Below are the code and all the weights of a small trained network. Each question names an input and a class and asks about switching units off, where a switched-off unit gives its printed mean instead of its output.

import numpy as np


def w(rows, s, z=0):
    codes = np.array(rows[::2]) - 128.0
    scale = np.full(codes.shape[1], s)
    scale[-1] = z or s
    return codes * scale


def f(y):
    return y / 2 * (1 + np.tanh(0.7978845608 * (y + 0.044715 * y**3)))


def log_softmax(a):
    a = a - a.max(-1, keepdims=True)
    return a - np.log(np.exp(a).sum(-1, keepdims=True))


def net(x, mask):
    res = np.array(x, float).reshape(1, 8) / 4 @ E
    y = f(res @ A[0][:, :-1].T + A[0][:, -1])
    res = res + np.where(mask, y, B[0][:, -1]) @ B[0][:, :-1]
    return log_softmax(res[-1] @ U[:, :-1].T + U[:, -1])


A, B = {}, {}
E = w([
[124,225,108,59],'x0',
[61,107,128,148],'x1',
[45,131,151,94],'x2',
[68,150,73,111],'x3',
[82,144,166,116],'x4',
[124,126,255,136],'x5',
[189,17,80,151],'x6',
[104,127,50,146],'x7',
],0.009)
A[0] = w([
[80,175,165,114,142],'N1',
[87,89,146,203,90],'N2',
[98,134,133,85,92],'N3',
[216,54,222,169,87],'N4',
[25,117,73,149,157],'N5',
[231,207,18,147,246],'N6',
[114,46,103,215,241],'N7',
[135,210,194,28,235],'N8',
[198,103,255,239,253],'N9',
[79,88,105,94,74],'N10',
[118,132,174,42,78],'N11',
[97,217,190,72,248],'N12',
[33,103,87,138,213],'N13',
],0.0088,0.0041)
B[0] = w([
[111,210,91,140,189],'N1',
[181,128,122,179,159],'N2',
[115,148,88,142,143],'N3',
[158,70,147,142,210],'N4',
[137,207,124,146,205],'N5',
[118,115,110,34,254],'N6',
[163,174,146,106,230],'N7',
[233,254,142,97,246],'N8',
[198,94,153,122,253],'N9',
[67,154,96,175,143],'N10',
[117,199,72,133,155],'N11',
[170,195,110,73,254],'N12',
[123,183,106,136,210],'N13',
],0.0093,0.0092)
U = w([
[157,192,168,78,254],'0',
[65,163,149,205,26],'1',
[84,91,107,26,38],'2',
[186,56,254,191,76],'3',
],0.0076,0.004)

Each question gives the input, the list of numbers given to net, and the class t.
The units are the neurons (one row each of A and B). Each row of codes is followed by its name. A weight is (code - 128) times the scale printed after its matrix; where a second scale follows, it is the last column's (A, B and U).
mask holds one flag per neuron, in row order. A switched-off neuron (its flag False) gives its mean, the last column of its row in B, instead of its output. The means were averaged over made-up inputs and are rounded, as every weight is.
A unit's drop is (log p(t) with every unit on - log p(t) with that unit switched off) / (log p(t) with every unit on - log p(t) with every unit switched off).
The circuit of an input: a set's keep is (log p(t) with only the set's units on - log p(t) with every unit switched off) / (log p(t) with every unit on - log p(t) with every unit switched off). Starting from the 12 units with the biggest drops (on a tie, the unit counted first), units are removed one at a time, each time the one whose removal leaves the highest keep (on an exact tie, the one counted first), for as long as the keep stays at least 0.8.
circuit, biggest first: the units of the circuit, biggest drop first
top k neurons: the k neurons with the biggest drops, biggest first
drop when u is switched off: that unit's drop, to one decimal
input [-1,-5,1,5,0,-3,4,4], class 2: circuit, biggest first : N8; N6
input [8,4,-8,8,-1,-7,5,8], class 2: top 2 neurons : N6; N8
input [0,0,-2,0,-4,1,4,3], class 2: circuit, biggest first : N8; N6; N5
input [-8,-6,4,0,6,5,-4,1], class 3: circuit, biggest first : N9; N6
input [2,-6,6,-7,-5,-5,5,-8], class 3: top 2 neurons : N12; N4
input [-4,5,-2,-5,1,-3,-2,7], class 1: top 4 neurons : N8; N12; N9; N6
input [1,4,-5,5,1,6,7,7], class 3: circuit, biggest first : N12; N8
input [-8,-6,6,-3,-3,7,-6,-1], class 3: top 2 neurons : N9; N4
input [-4,-8,-7,-3,4,-4,6,3], class 2: top 4 neurons : N6; N8; N2; N5
input [5,4,-5,1,-8,-7,-4,0], class 2: drop when N6 is switched off : 0.3
input [-5,-3,5,7,-4,1,4,-6], class 3: drop when N8 is switched off : 0.1
input [-2,-6,-3,-2,1,-1,-1,3], class 2: drop when N5 is switched off : 0.1
